Below are the code and all the weights of a small trained network. Each question names an input and a target symbol and asks about switching units off, where a switched-off unit gives its printed mean instead of its output.

import numpy as np


def w(rows, s, z=0):
    codes = np.array(rows[::2]) - 128.0
    scale = np.full(codes.shape[1], s)
    scale[-1] = z or s
    return codes * scale


def softmax(a):
    e = np.exp(a - a.max(-1, keepdims=True))
    return e / e.sum(-1, keepdims=True)


def log_softmax(a):
    a = a - a.max(-1, keepdims=True)
    return a - np.log(np.exp(a).sum(-1, keepdims=True))


def net(x, mask):
    ids = ['δζθλμστω'.index(c) for c in x.split()]
    T = len(ids)
    res = E[ids] + P[:T]
    u = 0
    for l in range(2):
        r = res
        for j in range(3):
            rows = slice(4 * j, 4 * j + 4)
            q, k, v = (r @ M[l][rows].T for M in (Q, K, V))
            z = softmax(np.where(np.tri(T) > 0, q @ k.T / 4**0.5, -1e9)) @ v
            o = O[l][rows]
            res = res + np.where(mask[u + j], z, o[:, -1]) @ o[:, :-1]
        u += 3
    return log_softmax(res[-1] @ U[:, :-1].T + U[:, -1])


Q, K, V, O = {}, {}, {}, {}
E = w([
[74,169,120],'δ',
[174,217,51],'ζ',
[163,191,174],'θ',
[155,102,49],'λ',
[191,163,78],'μ',
[120,249,122],'σ',
[141,112,141],'τ',
[85,162,181],'ω',
],0.018)
P = w([
[155,46,122],'0',
[89,199,161],'1',
[112,173,133],'2',
[75,140,75],'3',
[99,162,90],'4',
[83,144,63],'5',
[96,176,46],'6',
[104,155,44],'7',
[91,155,12],'8',
[151,181,54],'9',
[133,135,1],'10',
[152,179,162],'11',
[240,100,185],'12',
],0.0092)
Q[0] = w([
[107,19,179],'0.h1',
[138,204,12],'0.h1',
[140,241,135],'0.h1',
[115,76,89],'0.h1',
[52,213,148],'0.h2',
[133,95,212],'0.h2',
[131,186,93],'0.h2',
[133,70,82],'0.h2',
[251,135,73],'0.h3',
[144,46,131],'0.h3',
[153,124,68],'0.h3',
[150,28,138],'0.h3',
],0.012)
K[0] = w([
[100,253,110],'0.h1',
[162,47,185],'0.h1',
[170,77,168],'0.h1',
[121,129,145],'0.h1',
[212,103,128],'0.h2',
[47,145,194],'0.h2',
[249,28,28],'0.h2',
[74,139,63],'0.h2',
[237,100,120],'0.h3',
[153,93,128],'0.h3',
[163,115,149],'0.h3',
[180,88,182],'0.h3',
],0.011)
V[0] = w([
[209,37,196],'0.h1',
[120,159,197],'0.h1',
[172,251,155],'0.h1',
[57,97,111],'0.h1',
[254,65,39],'0.h2',
[164,169,154],'0.h2',
[193,185,150],'0.h2',
[127,150,73],'0.h2',
[180,215,145],'0.h3',
[162,73,101],'0.h3',
[69,119,95],'0.h3',
[146,85,106],'0.h3',
],0.008)
O[0] = w([
[53,82,160,120],'0.h1',
[39,122,145,95],'0.h1',
[185,100,50,135],'0.h1',
[97,186,174,112],'0.h1',
[179,59,253,255],'0.h2',
[116,103,117,133],'0.h2',
[130,84,139,156],'0.h2',
[132,115,173,187],'0.h2',
[106,45,125,204],'0.h3',
[55,164,165,102],'0.h3',
[191,150,129,132],'0.h3',
[170,133,208,107],'0.h3',
],0.0058,0.0087)
Q[1] = w([
[83,138,115],'1.h1',
[122,138,95],'1.h1',
[106,174,131],'1.h1',
[112,180,194],'1.h1',
[71,152,156],'1.h2',
[149,246,185],'1.h2',
[174,141,172],'1.h2',
[203,153,88],'1.h2',
[84,74,54],'1.h3',
[124,7,157],'1.h3',
[141,104,120],'1.h3',
[154,136,119],'1.h3',
],0.012)
K[1] = w([
[79,140,159],'1.h1',
[92,126,163],'1.h1',
[131,171,172],'1.h1',
[125,117,157],'1.h1',
[87,112,91],'1.h2',
[133,130,169],'1.h2',
[123,104,153],'1.h2',
[146,74,150],'1.h2',
[79,118,96],'1.h3',
[74,10,207],'1.h3',
[74,219,123],'1.h3',
[128,93,184],'1.h3',
],0.013)
V[1] = w([
[248,185,112],'1.h1',
[63,168,187],'1.h1',
[155,61,120],'1.h1',
[171,230,155],'1.h1',
[134,185,83],'1.h2',
[101,170,66],'1.h2',
[92,119,65],'1.h2',
[150,41,91],'1.h2',
[193,158,96],'1.h3',
[139,130,218],'1.h3',
[164,107,157],'1.h3',
[112,130,168],'1.h3',
],0.013)
O[1] = w([
[60,93,159,254],'1.h1',
[207,87,46,46],'1.h1',
[75,177,130,171],'1.h1',
[118,2,107,158],'1.h1',
[154,93,195,110],'1.h2',
[157,119,198,69],'1.h2',
[169,133,213,71],'1.h2',
[114,176,186,167],'1.h2',
[72,62,133,193],'1.h3',
[109,132,71,154],'1.h3',
[89,128,98,172],'1.h3',
[141,159,64,117],'1.h3',
],0.009,0.0076)
U = w([
[195,123,139,250],'δ',
[87,83,186,3],'ζ',
[105,102,92,125],'θ',
[66,196,127,102],'λ',
[48,126,154,37],'μ',
[139,41,147,126],'σ',
[166,254,167,196],'τ',
[203,178,104,216],'ω',
],0.0078,0.0045)

Each question gives the input, a string of symbols that net reads in full, and the target symbol t.
The units are the heads (4 rows each of Q, K, V and O). Each row of codes is followed by its name. A weight is (code - 128) times the scale printed after its matrix; where a second scale follows, it is the last column's (O and U).
mask holds one flag per head, layer by layer. A switched-off head (its flag False) gives its mean, the last column of its rows in O, instead of its output. The means were averaged over made-up inputs and are rounded, as every weight is.
A unit's drop is (log p(t) with every unit on - log p(t) with that unit switched off) / (log p(t) with every unit on - log p(t) with every unit switched off).
The circuit of an input: a set's keep is (log p(t) with only the set's units on - log p(t) with every unit switched off) / (log p(t) with every unit on - log p(t) with every unit switched off). Starting from all 6 units, units are removed one at a time, each time the one whose removal leaves the highest keep (on an exact tie, the one counted first), for as long as the keep stays at least 0.8.
units of the circuit, in order: the units of the circuit, biggest drop first
unit that matters most: the unit with the biggest drop
heads that matter: for each layer, one digit per head in row order, 1 if its drop is at least 0.15 and else 0, layers parted by /
drop when u is switched off: that unit's drop, to one decimal
input λ λ μ ω θ δ, target θ: heads that matter => 111 / 111
input λ μ μ μ μ μ μ τ σ θ σ τ, target θ: heads that matter => 111 / 011
input μ μ σ τ σ λ μ θ δ μ, target λ: heads that matter => 110 / 110
input τ σ μ δ δ λ θ δ τ τ, target ω: units of the circuit, in order => [0.h1, 1.h1, 1.h3]
input θ δ μ, target τ: heads that matter => 110 / 111
input τ δ θ λ δ θ, target ω: units of the circuit, in order => [1.h1, 0.h1, 1.h3]
input σ θ μ λ σ ω ζ δ μ μ ω λ, target ζ: units of the circuit, in order => [1.h1, 0.h1, 1.h2]
input θ θ ω τ σ μ ζ λ ζ, target τ: heads that matter => 111 / 110
input δ λ μ θ μ δ σ ω σ μ θ θ, target σ: units of the circuit, in order => [1.h1, 0.h1, 0.h3]
input ζ μ μ λ τ θ μ σ δ ζ λ, target μ: heads that matter => 100 / 100
input λ τ σ δ δ λ σ λ δ λ θ τ λ, target θ: unit that matters most => 0.h3
input τ σ μ σ δ μ σ, target ω: units of the circuit, in order => [1.h1, 0.h1]
input ζ μ σ μ λ ζ, target μ: heads that matter => 100 / 101
input δ ω τ σ τ λ τ ω μ σ ω ζ ζ, target σ: units of the circuit, in order => [0.h2, 1.h1, 0.h3, 1.h3]
input λ μ μ ζ ζ ω μ ζ ω δ θ μ ζ, target θ: unit that matters most => 1.h2
input λ θ ζ δ, target θ: heads that matter => 110 / 111
input τ μ σ δ σ σ, target ω: heads that matter => 100 / 101
input θ ω μ σ σ σ ω τ μ ω, target τ: heads that matter => 111 / 111
input μ τ μ ω σ ζ μ λ θ λ λ τ τ, target λ: units of the circuit, in order => [1.h1, 0.h2]
input ζ δ ζ, target μ: unit that matters most => 1.h1
input ω σ λ μ δ ω τ, target δ: units of the circuit, in order => [1.h1, 0.h2, 0.h1, 1.h2]
input σ λ μ, target ζ: units of the circuit, in order => [1.h1, 0.h1, 1.h3, 1.h2]
input θ ζ λ μ λ λ, target τ: units of the circuit, in order => [1.h1, 0.h1, 1.h2]
input δ ω δ ζ τ ζ τ λ ω, target σ: heads that matter => 110 / 110
input ω ω τ δ λ ζ δ σ, target δ: units of the circuit, in order => [1.h1, 0.h2, 1.h2]
input ω τ σ σ ζ δ δ τ λ, target δ: units of the circuit, in order => [0.h2, 1.h1, 1.h2, 1.h3]
input ω σ θ δ, target σ: units of the circuit, in order => [1.h1]
input σ λ θ ζ τ μ, target ζ: drop when 0.h1 is switched off => 0.4
input λ τ μ ζ μ μ ζ θ, target θ: drop when 0.h3 is switched off => 0.5
